Here is a tiny trained network, its code and every weight. The questions are about switching its units off for an input and a target symbol, where a switched-off unit gives its printed mean instead of its output.

import numpy as np


def w(rows, s, z=0):
    codes = np.array(rows[::2]) - 128.0
    scale = np.full(codes.shape[1], s)
    scale[-1] = z or s
    return codes * scale


def f(y):
    return y / 2 * (1 + np.tanh(0.7978845608 * (y + 0.044715 * y**3)))


def softmax(a):
    e = np.exp(a - a.max(-1, keepdims=True))
    return e / e.sum(-1, keepdims=True)


def log_softmax(a):
    a = a - a.max(-1, keepdims=True)
    return a - np.log(np.exp(a).sum(-1, keepdims=True))


def net(x, mask):
    ids = ['ΓΣΦαηλμξτ'.index(c) for c in x.split()]
    T = len(ids)
    res = E[ids] + P[:T]
    u = 0
    for l in range(2):
        r = res
        for j in range(2):
            rows = slice(2 * j, 2 * j + 2)
            q, k, v = (r @ M[l][rows].T for M in (Q, K, V))
            z = softmax(np.where(np.tri(T) > 0, q @ k.T / 2**0.5, -1e9)) @ v
            o = O[l][rows]
            res = res + np.where(mask[u + j], z, o[:, -1]) @ o[:, :-1]
        u += 2
        y = f(res @ A[l][:, :-1].T + A[l][:, -1])
        res = res + np.where(mask[u : u + 12], y, B[l][:, -1]) @ B[l][:, :-1]
        u += 12
    return log_softmax(res[-1] @ U[:, :-1].T + U[:, -1])


Q, K, V, O, A, B = {}, {}, {}, {}, {}, {}
E = w([
[137,110,67],'Γ',
[210,168,119],'Σ',
[117,146,162],'Φ',
[54,79,76],'α',
[198,135,73],'η',
[142,56,159],'λ',
[139,73,154],'μ',
[66,130,100],'ξ',
[70,127,10],'τ',
],0.014)
P = w([
[152,128,206],'0',
[130,31,254],'1',
[139,166,186],'2',
[133,155,197],'3',
[135,132,214],'4',
[123,199,183],'5',
],0.0059)
Q[0] = w([
[97,66,76],'L0H1',
[133,37,203],'L0H1',
[255,234,146],'L0H2',
[179,122,181],'L0H2',
],0.0088)
K[0] = w([
[74,124,85],'L0H1',
[100,234,122],'L0H1',
[67,61,80],'L0H2',
[251,139,205],'L0H2',
],0.013)
V[0] = w([
[182,61,3],'L0H1',
[249,46,116],'L0H1',
[144,87,72],'L0H2',
[123,119,116],'L0H2',
],0.0065)
O[0] = w([
[200,165,2,235],'L0H1',
[211,124,100,250],'L0H1',
[54,248,82,186],'L0H2',
[106,172,103,138],'L0H2',
],0.0068,0.0014)
A[0] = w([
[6,220,134,139],'L0N1',
[253,60,72,221],'L0N2',
[120,88,141,53],'L0N3',
[221,211,111,128],'L0N4',
[154,194,177,70],'L0N5',
[119,110,40,93],'L0N6',
[26,157,89,147],'L0N7',
[54,30,3,2],'L0N8',
[163,13,151,142],'L0N9',
[15,116,107,92],'L0N10',
[216,72,150,85],'L0N11',
[53,123,104,176],'L0N12',
],0.008,0.0031)
B[0] = w([
[191,61,214,156],'L0N1',
[2,213,121,254],'L0N2',
[142,119,160,113],'L0N3',
[107,99,194,186],'L0N4',
[208,101,154,121],'L0N5',
[138,97,199,157],'L0N6',
[116,83,173,165],'L0N7',
[252,92,206,172],'L0N8',
[119,187,134,171],'L0N9',
[117,100,179,151],'L0N10',
[148,181,166,158],'L0N11',
[121,88,126,161],'L0N12',
],0.0087,0.0046)
Q[1] = w([
[45,147,180],'L1H1',
[132,86,121],'L1H1',
[4,171,146],'L1H2',
[76,135,195],'L1H2',
],0.014)
K[1] = w([
[215,126,77],'L1H1',
[89,111,5],'L1H1',
[190,35,1],'L1H2',
[216,141,73],'L1H2',
],0.0092)
V[1] = w([
[255,231,201],'L1H1',
[231,98,201],'L1H1',
[122,83,174],'L1H2',
[63,130,2],'L1H2',
],0.0091)
O[1] = w([
[255,163,114,173],'L1H1',
[189,65,133,132],'L1H1',
[91,117,146,201],'L1H2',
[123,38,33,6],'L1H2',
],0.0077,0.0022)
A[1] = w([
[75,186,141,14],'L1N1',
[106,167,173,181],'L1N2',
[133,146,119,192],'L1N3',
[91,249,143,5],'L1N4',
[146,81,121,97],'L1N5',
[108,102,51,18],'L1N6',
[94,147,173,143],'L1N7',
[172,163,196,146],'L1N8',
[69,94,154,197],'L1N9',
[98,92,156,67],'L1N10',
[187,74,120,76],'L1N11',
[73,102,96,226],'L1N12',
],0.013,0.0027)
B[1] = w([
[148,15,122,181],'L1N1',
[130,105,76,212],'L1N2',
[122,160,99,147],'L1N3',
[111,139,254,254],'L1N4',
[133,137,201,134],'L1N5',
[216,164,173,143],'L1N6',
[157,76,76,191],'L1N7',
[157,124,17,237],'L1N8',
[95,140,96,196],'L1N9',
[107,90,143,159],'L1N10',
[98,119,213,141],'L1N11',
[97,200,87,176],'L1N12',
],0.0099,0.0079)
U = w([
[24,215,36,254],'Γ',
[204,190,112,68],'Σ',
[176,87,9,168],'Φ',
[73,58,92,162],'α',
[90,195,193,151],'η',
[126,133,121,91],'λ',
[125,133,106,65],'μ',
[42,78,2,23],'ξ',
[183,58,141,75],'τ',
],0.0073,0.0042)

Each question gives the input, a string of symbols that net reads in full, and the target symbol t.
The units are the heads (2 rows each of Q, K, V and O) and the neurons (one row each of A and B). Each row of codes is followed by its name. A weight is (code - 128) times the scale printed after its matrix; where a second scale follows, it is the last column's (O, A, B and U).
mask holds one flag per unit, layer by layer, with each layer's heads first. A switched-off unit (its flag False) gives its mean, the last column of its rows in O or B, instead of its output. The means were averaged over made-up inputs and are rounded, as every weight is.
A unit's drop is (log p(t) with every unit on - log p(t) with that unit switched off) / (log p(t) with every unit on - log p(t) with every unit switched off).
unit that matters most: the unit with the biggest drop
top k neurons: the k neurons with the biggest drops, biggest first
k most important neurons of layer l: the k neurons of layer l with the biggest drops, biggest first
which heads matter: for each layer, one digit per head in row order, 1 if its drop is at least 0.15 and else 0, layers parted by /
drop when u is switched off: that unit's drop, to one decimal
input Γ Γ Γ μ η, target Γ: unit that matters most => L1H2
input τ α α, target τ: which heads matter => 10 / 10
input η α λ Σ η τ, target τ: which heads matter => 00 / 00
input Σ Φ μ Φ λ, target Φ: 2 most important neurons of layer 1 => L1N8, L1N2
input η Γ η ξ η, target η: top 3 neurons => L1N4, L0N2, L1N8
input Γ λ η η, target η: which heads matter => 10 / 10
input Φ Γ Γ Γ Γ μ, target Γ: top 2 neurons => L0N8, L0N1
input Γ λ Γ, target Γ: which heads matter => 00 / 11
input α α Φ, target Φ: 2 most important neurons of layer 0 => L0N2, L0N1
input Σ Φ λ, target Σ: 2 most important neurons of layer 0 => L0N11, L0N9
input τ ξ Φ τ, target τ: which heads matter => 00 / 10
input Γ Σ Γ η Γ, target Γ: top 4 neurons => L0N2, L1N12, L0N8, L0N1
input ξ ξ Φ λ Φ, target Φ: 3 most important neurons of layer 0 => L0N2, L0N1, L0N5
input ξ Γ μ, target Γ: most important neuron of layer 0 => L0N8
input α Γ τ Γ ξ α, target α: drop when L1N10 is switched off => 0.2
input Γ Γ λ, target Γ: drop when L1H2 is switched off => 0.7
input η ξ μ Γ Γ λ, target Γ: drop when L1N9 is switched off => 0.0
